Each row has a name. Each question is about the rows just above it. Places in a row count from 0.

popa: [125 101 146 120 102 112 131 120 144 127  91 148 118 137 148 146 130 127
 125 140 120 120 140 176 136 123 127 146  99  94]
luzim: [125 133 106 108 141 137 125  93 126 152 165 166 126 147 144 125 135 132
  95 129 175 146  97 147 109 125 147  92 125 144]
Zogaf: [125 145 146 141 102 112 131 120 144 127  91 148 118 137 126 167 133 127
 125 140 120 143 129 149 117  95 121 151 112 128]
Bel: [113 182 161 143 110 143 118 131 105 142 124 208 144  69 225 143 194  13
  59 127 155 105 155 208 127 110 110 134  84 134]
At which places does popa hold [146]?
2 15 27
Whose row is [113 182 161 143 110 143 118 131 105 142 124 208 144  69 225 143 194  13
  59 127 155 105 155 208 127 110 110 134  84 134]?
Bel
Places of [147] in row luzim:
13 23 26
The one value in Bel and luzim:
[144]
The row with [125 101 146 120 102 112 131 120 144 127  91 148 118 137 148 146 130 127
 125 140 120 120 140 176 136 123 127 146  99  94] is
popa
Places of [134] in row Bel:
27 29
Shared by luzim and Bel:
[144]

zal: [ 57  62 126  47 152]
luzim: [140 140 140 140  15]
Tole: [158  58  57 199 141]
Fumil: [162 140  57 139 139]
Shared by Tole and zal:
[57]
Repeated in luzim:
[140]
Repeated in Fumil:
[139]
At which places does luzim hold [140]?
0 1 2 3
Where do [ 57  62 126  47 152] appear?
zal
The one value in luzim and Fumil:
[140]

Zogaf: [113  44 195 204 138 104 113 157]
supam: [ 99 116 121 240 139 120 149 117]
luzim: [131  55 146 156 154 139 171 118]
pedi: [154  55 146  53 154 154 171 118]
meba: [155 115 115 155 154 115 115 115]
The one value in meba and luzim:
[154]
At which places does meba hold [155]?
0 3
Which value appears more than once in pedi?
[154]
At which places does meba hold [115]?
1 2 5 6 7

supam: [ 57 164  65  78 116 138 193 175 165 124 111 192  90 164 145 191 144 190
 176 151 118  54  94  73 138 163  90 103 169  77 176]
Tole: [ 86 136  82 136 168 183 188 144 135 180 123 211 141 175 160  42 149 135
 150 180 184  87  64  59 100 162 127 123 194  47 190]
Zogaf: [ 90 141  59 125 173 119 177 153 135 169 106 184 148 158 149  49 107 162
 154 158  87  96  53  95  92 192 190 127 191  64 191]
pedi: [ 70 130  92  65 177 102 209 177 149 116  94 185 129 156 162  30 106 178
 202 164  94  80  87  54 105 162  93 126 140  81 148]
Bel: [ 91 155  98 102 124 140 192 160 134 123 129 214  85 168 155  81 163  87
 168 177 137  90 113  81 126 157 102 109 157  80 181]
Whose row is [ 90 141  59 125 173 119 177 153 135 169 106 184 148 158 149  49 107 162
 154 158  87  96  53  95  92 192 190 127 191  64 191]?
Zogaf
Whose row is [ 57 164  65  78 116 138 193 175 165 124 111 192  90 164 145 191 144 190
 176 151 118  54  94  73 138 163  90 103 169  77 176]?
supam
Which row holds [ 91 155  98 102 124 140 192 160 134 123 129 214  85 168 155  81 163  87
 168 177 137  90 113  81 126 157 102 109 157  80 181]?
Bel

Tole: [ 75 129 126 130 140  88 146  88 108  72]
pedi: [107 125 179 105 111 114 176 145  96 157]
taz: [ 37 151 157 140 129  76 135  67  81  50]
Zogaf: [105 138 166  75 123 146 101 149 155 148]
zal: [ 97 149 141  85 130 131 117 142 172 143]
fofa: [137 104 116 155 120 120 149 104 122 134]
supam: [121 104 139 128 123 158 141 110  87 182]
luzim: [ 57 181 117 133 117 106 117 100 102 117]
Shared by luzim and zal:
[117]
Every place of [104] in fofa:
1 7
The value that luzim holds more than once:
[117]

Fumil: [100  71 119 132 137  50 139 129  95 186 150  69 139  78 181 158 142  36
 152]
zal: [164 148  98  98 130 129 114 109 207 154 109 154 122 119  90 174  71 139
 119]
fofa: [169  93 187  56 101 101 101 103 166  52 127  84 155  65 171 140  31 101
 110]
Tole: [130 148 119  98 130 129 114 132 207 154 109 188  98 130  90 174  71  74
 119]
The row with [100  71 119 132 137  50 139 129  95 186 150  69 139  78 181 158 142  36
 152] is
Fumil
Whose row is [164 148  98  98 130 129 114 109 207 154 109 154 122 119  90 174  71 139
 119]?
zal
Every place of [129] in zal:
5
At which places does fofa hold [101]?
4 5 6 17
Every place of [98] in zal:
2 3

popa: [ 22  64  69  79 140  22 131 106  22 138 127 151]
Tole: [142 110  69 128 130 107 193 143 193  91 193 160]
meba: [123 127 127  53 231 192 149 182 121  56 127  97]
taz: [100 135 124 159 166 116 166 149 138  81 131 166]
supam: [ 40  79  79 124  40 135 207 141 212  52 166 163]
zal: [151  26 105  66 224  83 136 234 127  80  90 160]
The value that taz holds more than once:
[166]
At which places does supam hold [79]?
1 2
Repeated in meba:
[127]
Shared by popa and meba:
[127]
At which places does Tole hold [193]?
6 8 10
Every place of [22] in popa:
0 5 8

Fumil: [151 121 104 165  68 186 102 191  37 137  73 102 105 185  50 121 103  55
  72 136 152]
zal: [151 121 104 165  68 137 102 191  37 137  73 102 105  89 117 121 150 163
 180 137 121]
Tole: [109 106 122 105 104 127 106 122 122 139 108 115 117 141 104 130 103  92
  95 175 154]
pedi: [144 102  83 119  99 139 108 157 103 132  92 127 117 124 114 137  90 105
  93 148 139]
Bel: [132  97  12 160  76 151  80 148  69 131  32 123 108 156 115 134  88  93
  69 144 142]
popa: [154 108 130 119 101 156 122 156 103 136 114 119 120 144 118 156 112  95
  96 143 156]
supam: [ 93 124  90 156  91 131 131 167 131 132  81  93 113 156  93 126 108  92
  91 131 142]
luzim: [ 48 152 118 194 100 156 105 106  74 127  85  99 116 214  27 106 152  27
 118 132 103]
Whose row is [ 48 152 118 194 100 156 105 106  74 127  85  99 116 214  27 106 152  27
 118 132 103]?
luzim
Which value appears more than once in Bel?
[69]
[109 106 122 105 104 127 106 122 122 139 108 115 117 141 104 130 103  92
  95 175 154] is in which row?
Tole
The value that pedi holds more than once:
[139]
Where do [132  97  12 160  76 151  80 148  69 131  32 123 108 156 115 134  88  93
  69 144 142] appear?
Bel
Whose row is [144 102  83 119  99 139 108 157 103 132  92 127 117 124 114 137  90 105
  93 148 139]?
pedi
Every place of [156] in supam:
3 13

Tole: [161 104  73  81  88  97  64 156 158 102 169 116 181 138 120 129 142 139
 144 139 151 154 153 116 139  93  49 119  96  93 141 148 190 131 132 157
 136 131 132 135  67 125  82  86  55]
Zogaf: [104 218 152 122  49 169 136 130 108 184 115  76  93 141 160  71  43  87
 111 116  71 117  71 120  83  89 146  94 202  89 162  64  71 153 149 153
  89 132 100  71 159 101 135 122  89]
pedi: [161 104  73  81 185  97  64 156 158 102 123 116 181 138 120 129 142 139
 144 109 151 154 153 116 139  93  49 119  96 197 141 148  72 129 132 157
 136 139 132 135  67  69  82  86  55]
zal: [175 154 169 117  73 142 156 118  73  98 135 119  53  33 166 170 207 100
 155 151 191 134 137  94 118 104 174 123 155 199 127  72 141 142 154  81
 157  78  82 120 119 119 104  73  76]
Which row holds [175 154 169 117  73 142 156 118  73  98 135 119  53  33 166 170 207 100
 155 151 191 134 137  94 118 104 174 123 155 199 127  72 141 142 154  81
 157  78  82 120 119 119 104  73  76]?
zal
Whose row is [161 104  73  81  88  97  64 156 158 102 169 116 181 138 120 129 142 139
 144 139 151 154 153 116 139  93  49 119  96  93 141 148 190 131 132 157
 136 131 132 135  67 125  82  86  55]?
Tole
The row with [104 218 152 122  49 169 136 130 108 184 115  76  93 141 160  71  43  87
 111 116  71 117  71 120  83  89 146  94 202  89 162  64  71 153 149 153
  89 132 100  71 159 101 135 122  89] is
Zogaf
Every place of [73] in zal:
4 8 43
Every place of [93] in Tole:
25 29
Places of [89] in row Zogaf:
25 29 36 44

luzim: [255 158 123 100 126 121 140 145 127 109]
Tole: [140 158 123 126 126 140 140 145 122 145]
fofa: [122 146 123 122 126 145 122 145 122 158]
Whose row is [140 158 123 126 126 140 140 145 122 145]?
Tole
At which places does Tole hold [145]?
7 9
The row with [122 146 123 122 126 145 122 145 122 158] is
fofa
Places of [145] in row fofa:
5 7
At which places does fofa hold [122]?
0 3 6 8
The row with [255 158 123 100 126 121 140 145 127 109] is
luzim

pedi: [185 119 135 187 167  82 151 113 168 165 132 184 123  80 188 115 110 126
 169 133  89 151 132 107 181 143 183 169  71  80 125  46  93 199 176  80
  70 163 129 224 132  67  93 118 120]
zal: [139 111 131 209  92 131 114 166 188  97 148 187 137 111 160  97 119 187
 130  82  54 100 197 158 164  94 161 134  57 145 130  46 119 150 201  42
 108 181 103 225 149 102  98  68 116]
Zogaf: [210 123 136 163 163  60 163  89 160 194 123 209  60  64 197 118 102  98
 177  60  60 176  99  82 194 165 194 142  79 140 122  46  79 218 164  97
 132 152 138 223 125  47  89 139 125]
supam: [139 111 131 209  92 131 156 166 188  97 148 122 137 111 160  97 119 187
 168  82  54 100 197 158 164  94 161 134  57 145 130  46 119 150 201  42
 108 181 103 225 149 102  98  93 116]
meba: [186 128 134 182 166  84 150 115 168 162 132 183 120  59 186 115 108 129
 166 133  87 148 134 108 184 141 184 137  74 142 235  46  92 195 177  80
 195 162 130 222 131  69  95 118 122]
fofa: [186 119 134 114 165  83 149 114 169 162 131 183 127  75 188 113 114 127
 168 133  89 151 130 105 186 140 181 139 127 143 126 143  89 198 176 143
 125 162 127 225 132  64  93 119 124]
Places of [114] in row fofa:
3 7 16
At which places does fofa hold [127]?
12 17 28 38
Places of [60] in row Zogaf:
5 12 19 20
Places of [188] in row zal:
8
The row with [185 119 135 187 167  82 151 113 168 165 132 184 123  80 188 115 110 126
 169 133  89 151 132 107 181 143 183 169  71  80 125  46  93 199 176  80
  70 163 129 224 132  67  93 118 120] is
pedi
Places of [169] in row pedi:
18 27

popa: [123 129 133 131 124 105 123 129 137 135 131 137 130 117 125 131 133 115
 119 118 125 140 127 122 128 123 134 134 130 129 122 128 137 134 139 136
 127 131 118]
supam: [104 134 135 145 135 117 102 113 119 142 104 138 142 118 113 108 136 116
 114 104 119 147 127 109 127 150 141 123 130 146  90 132 147 129 142 156
 123 145 135]
Zogaf: [142 125 122 119 128 153 143 134 124 116 136 116 120 143 137 134 120 146
 142 147 135 110 130 143 126 121 116 126 125 119 149 127 111 131 113 110
 131 118 134]
fofa: [128 129 127 129 131 137 127 125 123 126 125 124 129 132 127 125 126 133
 131 131 129 126 129 130 127 132 126 125 127 130 127 129 125 126 124 127
 127 128 133]
Fumil: [109 130 140 139 126  80 110 127 141 144 125 150 136 105 119 127 140  98
 105 101 120 154 126 108 131 129 145 137 132 136 104 129 152 139 155 152
 126 139 112]
zal: [120 128 139 130 118  68 122 136 152 143 140 151 131 102 125 141 140  94
 106 107 123 152 126 114 133 114 144 144 133 128 121 126 149 142 156 143
 127 132 101]
taz: [143 123 133 131 110  76 147 152 161 131 165 142 117 110 140 160 131 105
 117 130 133 136 128 133 132  92 132 150 131 112 159 121 130 142 118 118
 132 118  92]
luzim: [131 125 144 123 107  33 134 152 175 146 165 163 125  87 135 164 142  79
  98 111 126 158 128 116 135  89 146 160 136 117 142 121 151 154 166 137
 129 123  77]
Tole: [127 127 132 126 121 101 129 134 141 133 138 138 127 116 129 137 132 114
 119 121 128 138 128 124 130 118 133 136 129 125 130 127 134 135 140 132
 128 128 113]
pedi: [132 125 143 121 106  34 137 153 175 145 169 161 122  90 135 164 141  79
  99 110 126 157 128 119 136  88 144 160 137 115 146 121 149 154 165 135
 130 120  76]
meba: [110 131 123 137 119 168 117 113 104 123 103 116 134 142 110 110 124 147
 138 130 127 119 129 127 123 152 124 111 124 138 110 119 124 117 114 132
 126 136 155]
Bel: [120 130 131 134 132 125 118 123 125 132 120 131 133 125 123 120 130 125
 124 120 125 135 127 122 127 136 132 126 130 134 115 130 135 129 133 137
 127 135 131]
Every place of [118] in taz:
34 35 37
Whose row is [128 129 127 129 131 137 127 125 123 126 125 124 129 132 127 125 126 133
 131 131 129 126 129 130 127 132 126 125 127 130 127 129 125 126 124 127
 127 128 133]?
fofa
At which places does meba hold [110]?
0 14 15 30
Places of [119] in row Zogaf:
3 29

pedi: [113 170 178 177]
supam: [161  85  78 142]
fofa: [104 194 175 136]
Fumil: [104 112  96  54]
popa: [ 95 196 164 111]
Tole: [116 105  90  20]
luzim: [101 199 160 101]
taz: [115 165 177 173]
meba: [111 111 111  67]
Bel: [120 145 183 236]
Places of [111] in row meba:
0 1 2
At which places does pedi hold [177]?
3
The one value in fofa and Fumil:
[104]

taz: [192 132 212  66  43 212  66  66  66]
fofa: [192 132 129  24  43 212 177  86 143]
Zogaf: [181 144 168  77  28 230 165 158 149]
Fumil: [147 121 114  83 118 140 141  89 128]
pedi: [151  93  84  51  88 171 165  41  87]
Bel: [ 67  72 135  98  25 253 167 156  86]
meba: [141  47 177  76  28 249 168 125  66]
Tole: [162 107 117  59  63 196 166  87 120]
popa: [167  94 110  61 143  94 149  94 153]
Which value is in both Tole and pedi?
[87]
Places of [66] in row taz:
3 6 7 8
Which value is in both Bel and popa?
[167]
Repeated in popa:
[94]

Bel: [155 110 129 244 105  66 136]
Tole: [114  57 150 141 243 121  51]
supam: [103 244 244 103 103  75 244]
Every place of [244] in supam:
1 2 6
Whose row is [114  57 150 141 243 121  51]?
Tole
Shared by supam and Bel:
[244]

zal: [211 126 188 123 208 107 204 194]
supam: [225  60 195  42 218 237 243 214]
Bel: [107  96 122 110 107 107 113 114]
taz: [174  61 148  23 108 108 214 222]
luzim: [174  61 148  23 185 214 221 187]
The value that Bel holds more than once:
[107]
Which value appears more than once in taz?
[108]
Shared by Bel and zal:
[107]
At which places does Bel hold [107]?
0 4 5

supam: [145 148 119 142 164  59 134 112 160 102 165 145 129 133  96 150 152  73
 157 119  57  43 171 114 156 148  65 116  48 141  94  99 112  42 154  75
 143  55  40]
fofa: [ 72 134 196 145 127  76 155 133 157 103 138  69  82 102 156 102 143  88
 147 203  56 149 104 211 212  87  91 144 115 151 160 180 211  69  49 145
 161  71 115]
zal: [117 127 141  56 138 134 127 119 178 150 143 165 102 119 128 175 130 174
 118 193 125 100 131  67 175 176 192 124  90 137 220 206  71 199 177 148
 158 109 109]
luzim: [171  97 195 155  91 141  93  48 107 134 143 150  54  57 134  76 103 149
 165 159 102 164 150 178 123 167 100 113  74 176 114  95 199 206  64  83
 100  60 151]
Fumil: [141 124  74 155 140 164  87  89  53 113  94 116  93 112 151 140 140 140
 107  77 135 120 192 152 195 144 197 106 119 167 217 205 118 134 160 143
 133  87 107]
[ 72 134 196 145 127  76 155 133 157 103 138  69  82 102 156 102 143  88
 147 203  56 149 104 211 212  87  91 144 115 151 160 180 211  69  49 145
 161  71 115] is in which row?
fofa
Places of [118] in row Fumil:
32

fofa: [ 47  23 149 227 112  18]
popa: [141  74  15 246  33 149]
zal: [141  15  15 246  11  62]
Fumil: [ 97 113  97 235  97  97]
meba: [ 47  23 149 227 239  46]
Which value appears more than once in Fumil?
[97]
The one value in popa and fofa:
[149]
The value that zal holds more than once:
[15]

pedi: [121 105  95 105 163 130 135  89  89 105]
supam: [237 100 134 220 211  90 111 171 133 145]
fofa: [112 145 135  96 126  94 119 163 149 119]
luzim: [237 100 163 220 211  90 111 171  80  99]
Tole: [184 162 163 133 123 112  70 155  67 147]
zal: [164 143 172 168 179  89 130 180 121 133]
meba: [107 166 187  70  88 104 122 102 150 119]
taz: [107 166 136  70  88 138 105 144 153 194]
Places of [135] in row pedi:
6
Shared by pedi and luzim:
[163]
Which value is in both fofa and luzim?
[163]

Fumil: [ 46  45   4 230   4]
luzim: [ 46  34 206  47  46]
popa: [143  29 133  33 174]
The one value in luzim and Fumil:
[46]
Places of [34] in row luzim:
1
The value that luzim holds more than once:
[46]
Which value appears more than once in Fumil?
[4]
The one value in Fumil and luzim:
[46]
[ 46  45   4 230   4] is in which row?
Fumil
The row with [ 46  34 206  47  46] is
luzim

pedi: [150 143 120 108 104 116 124 128 150 128]
Bel: [156 161 124 183 207  64 161  96 126 151]
meba: [ 82  91 136 127  93  64 106 149 136 106]
supam: [156 161 124 154 207  64 161 126 133 142]
popa: [112 120 135 127 123 144 125 136 129 122]
fofa: [107 109 101 190 126 169 114 111 142 123]
zal: [150 143 120 108 104 116  65 128 146 125]
taz: [207 121  38 159  92 120 106  77 137 135]
luzim: [167 120 136 155 127 118 167  96 133 132]
At which places does pedi hold [128]?
7 9
Shared by Bel and meba:
[64]
At which places does luzim hold [155]?
3
Every place of [108] in pedi:
3
Which value is in both luzim and zal?
[120]

Tole: [ 70 114 154 134 113 113  92 103 150 114 103 127 103 104 103 133 118 114
 137 103 104 119]
pedi: [ 96  96 100  88 115 114  88 121 145  88  91 117  35  96 103 163 120 115
 133 144  96 120]
Fumil: [ 36  97  99 157 142 174 181 129 119 168 108 122  95 151 131 139 157 101
 126 115 167 131]
supam: [144  81 152 155 146 174 176 126  95 160 104  92 123 152 163 156 136  85
 124  98 170 133]
Zogaf: [137 154 144 126 127 108  95 138 119 110 132 124 131 105 158 127 132 143
 126 125 107 128]
Bel: [137 154 144 126 127 108  95 138 119 110 132 124 131 105 158 127 117 143
 126 119 107 128]
Places of [168] in row Fumil:
9
The row with [ 96  96 100  88 115 114  88 121 145  88  91 117  35  96 103 163 120 115
 133 144  96 120] is
pedi
Every place of [120] in pedi:
16 21
At which places does Tole hold [114]?
1 9 17
The value that supam holds more than once:
[152]
Shared by pedi and Fumil:
[115]

popa: [122 130 107 135 125 113 136 210 121]
meba: [130 147 110 117 126 127 157 138 134]
Fumil: [ 82 211 166 144 164  75 218 135  61]
luzim: [127 120 143 138 139 130 122 127 133]
Bel: [134 101 144 139 127 104 175 126 123]
Tole: [ 82 211 166 211 211  75 211  75  75]
The value that luzim holds more than once:
[127]
Whose row is [127 120 143 138 139 130 122 127 133]?
luzim
Places of [211] in row Tole:
1 3 4 6

Bel: [158 208  89  58 156 156  81]
zal: [ 60 164 118 233  37 189 233]
Tole: [162 162 159  42 132 159  66]
Zogaf: [ 91  65 182 198  90  68 166]
luzim: [139 133 126 165  69 185 179]
taz: [ 98  98 135 119 123  54  98]
pedi: [161 204  37  48 133  76 204]
The value that taz holds more than once:
[98]
Places of [165] in row luzim:
3
The value that pedi holds more than once:
[204]
Repeated in zal:
[233]
Which value is in both zal and pedi?
[37]
The one value in luzim and pedi:
[133]
[162 162 159  42 132 159  66] is in which row?
Tole

